Below is a small trained network, with its code and all its weights. Each question gives an input and a class and asks what happens when units are switched off, that is, made to give their printed mean instead of their output.

import numpy as np


def w(rows, s, z=0):
    codes = np.array(rows[::2]) - 128.0
    scale = np.full(codes.shape[1], s)
    scale[-1] = z or s
    return codes * scale


def norm(h):
    return h / np.sqrt((h * h).mean(-1, keepdims=True) + 1e-5)


def f(y):
    return np.maximum(y, 0)


def log_softmax(a):
    a = a - a.max(-1, keepdims=True)
    return a - np.log(np.exp(a).sum(-1, keepdims=True))


def net(x, mask):
    res = np.array(x, float).reshape(1, 3) / 4 @ E
    u = 0
    for l in range(4):
        y = f(norm(res) @ A[l][:, :-1].T + A[l][:, -1])
        res = res + np.where(mask[u : u + 3], y, B[l][:, -1]) @ B[l][:, :-1]
        u += 3
    return log_softmax(norm(res)[-1] @ U[:, :-1].T + U[:, -1])


A, B = {}, {}
E = w([
[3,58,205,78,28],'x0',
[174,178,104,23,20],'x1',
[62,98,154,5,230],'x2',
],0.00055)
A[0] = w([
[255,211,181,155,238,8],'0.n1',
[213,137,58,7,69,9],'0.n2',
[202,147,183,208,2,175],'0.n3',
],0.0019)
B[0] = w([
[177,134,228,115,170,174],'0.n1',
[73,254,137,190,96,160],'0.n2',
[132,46,104,143,167,250],'0.n3',
],0.0036,0.002)
A[1] = w([
[128,124,227,199,222,7],'1.n1',
[20,90,208,181,100,191],'1.n2',
[17,199,106,5,247,34],'1.n3',
],0.0024,0.0015)
B[1] = w([
[17,189,67,219,122,202],'1.n1',
[95,187,184,133,130,251],'1.n2',
[205,3,45,244,96,207],'1.n3',
],0.0028,0.0018)
A[2] = w([
[184,210,112,59,3,3],'2.n1',
[103,32,55,163,196,103],'2.n2',
[93,68,154,172,107,98],'2.n3',
],0.0034,0.0022)
B[2] = w([
[3,172,87,199,247,156],'2.n1',
[177,152,98,135,53,251],'2.n2',
[118,177,161,75,151,204],'2.n3',
],0.0041,0.0025)
A[3] = w([
[46,55,115,210,161,5],'3.n1',
[212,126,191,174,210,223],'3.n2',
[104,2,172,181,90,236],'3.n3',
],0.0036,0.0013)
B[3] = w([
[118,247,47,159,152,184],'3.n1',
[56,83,196,3,104,249],'3.n2',
[230,43,58,96,181,214],'3.n3',
],0.0038,0.002)
U = w([
[250,10,6,136,78,199],'0',
[2,248,15,217,232,207],'1',
[56,51,223,21,213,224],'2',
[187,217,223,246,3,1],'3',
],0.0037,0.0034)

Each question gives the input, the list of numbers given to net, and the class t.
The units are the neurons (one row each of A and B). Each row of codes is followed by its name. A weight is (code - 128) times the scale printed after its matrix; where a second scale follows, it is the last column's (A, B and U).
mask holds one flag per neuron, layer by layer. A switched-off neuron (its flag False) gives its mean, the last column of its row in B, instead of its output. The means were averaged over made-up inputs and are rounded, as every weight is.
A unit's drop is (log p(t) with every unit on - log p(t) with that unit switched off) / (log p(t) with every unit on - log p(t) with every unit switched off).
The circuit of an input: a set's keep is (log p(t) with only the set's units on - log p(t) with every unit switched off) / (log p(t) with every unit on - log p(t) with every unit switched off). Starting from all 12 units, units are removed one at a time, each time the one whose removal leaves the highest keep (on an exact tie, the one counted first), for as long as the keep stays at least 0.8.
circuit, biggest first: the units of the circuit, biggest drop first
most important unit: the unit with the biggest drop
k most important neurons: the k neurons with the biggest drops, biggest first
k most important neurons of layer l: the k neurons of layer l with the biggest drops, biggest first
drop when u is switched off: that unit's drop, to one decimal
input [1,-5,8], class 0: circuit, biggest first	1.n3; 2.n2
input [0,4,2], class 1: most important unit	0.n2
input [-5,-8,8], class 0: 2 most important neurons	1.n3; 2.n2
input [-6,-3,-5], class 2: circuit, biggest first	3.n2; 0.n1
input [6,7,1], class 1: circuit, biggest first	2.n1; 3.n2
input [6,6,-1], class 1: 3 most important neurons	2.n1; 3.n2; 2.n2
input [-7,6,-1], class 2: circuit, biggest first	3.n2; 2.n2
input [-7,3,4], class 2: circuit, biggest first	0.n1; 3.n2
input [1,5,-3], class 1: 4 most important neurons	0.n2; 1.n3; 2.n2; 1.n1
input [4,5,3], class 1: 2 most important neurons	0.n3; 2.n1
input [-3,5,-3], class 1: 2 most important neurons of layer 2	2.n2; 2.n1
input [-6,4,-4], class 2: circuit, biggest first	3.n2; 2.n2
input [-2,1,2], class 3: 2 most important neurons of layer 3	3.n3; 3.n1
input [-5,0,2], class 2: most important unit	0.n1
input [-3,7,4], class 1: 2 most important neurons	0.n2; 2.n1
input [-2,-2,2], class 3: circuit, biggest first	2.n2; 3.n3
input [-7,6,1], class 2: 2 most important neurons of layer 3	3.n2; 3.n1
input [2,4,2], class 1: circuit, biggest first	0.n3; 2.n1
input [-8,0,-5], class 2: 3 most important neurons	3.n2; 1.n3; 0.n1
input [1,4,-2], class 1: 3 most important neurons	0.n2; 3.n2; 1.n3
input [-2,4,6], class 0: circuit, biggest first	1.n3
input [-8,4,-7], class 2: 2 most important neurons	3.n2; 1.n3
input [0,-3,4], class 0: 2 most important neurons of layer 2	2.n2; 2.n1
input [4,5,7], class 0: 2 most important neurons	1.n3; 3.n2
input [-7,-3,-5], class 2: 4 most important neurons	3.n2; 0.n1; 1.n3; 3.n3
input [4,0,7], class 0: drop when 1.n3 is switched off	0.9
input [3,1,5], class 0: drop when 0.n1 is switched off	0.0
input [2,3,5], class 0: drop when 1.n3 is switched off	0.4
input [-6,2,-5], class 2: drop when 3.n2 is switched off	0.7
input [-5,-1,1], class 2: most important neuron	3.n2
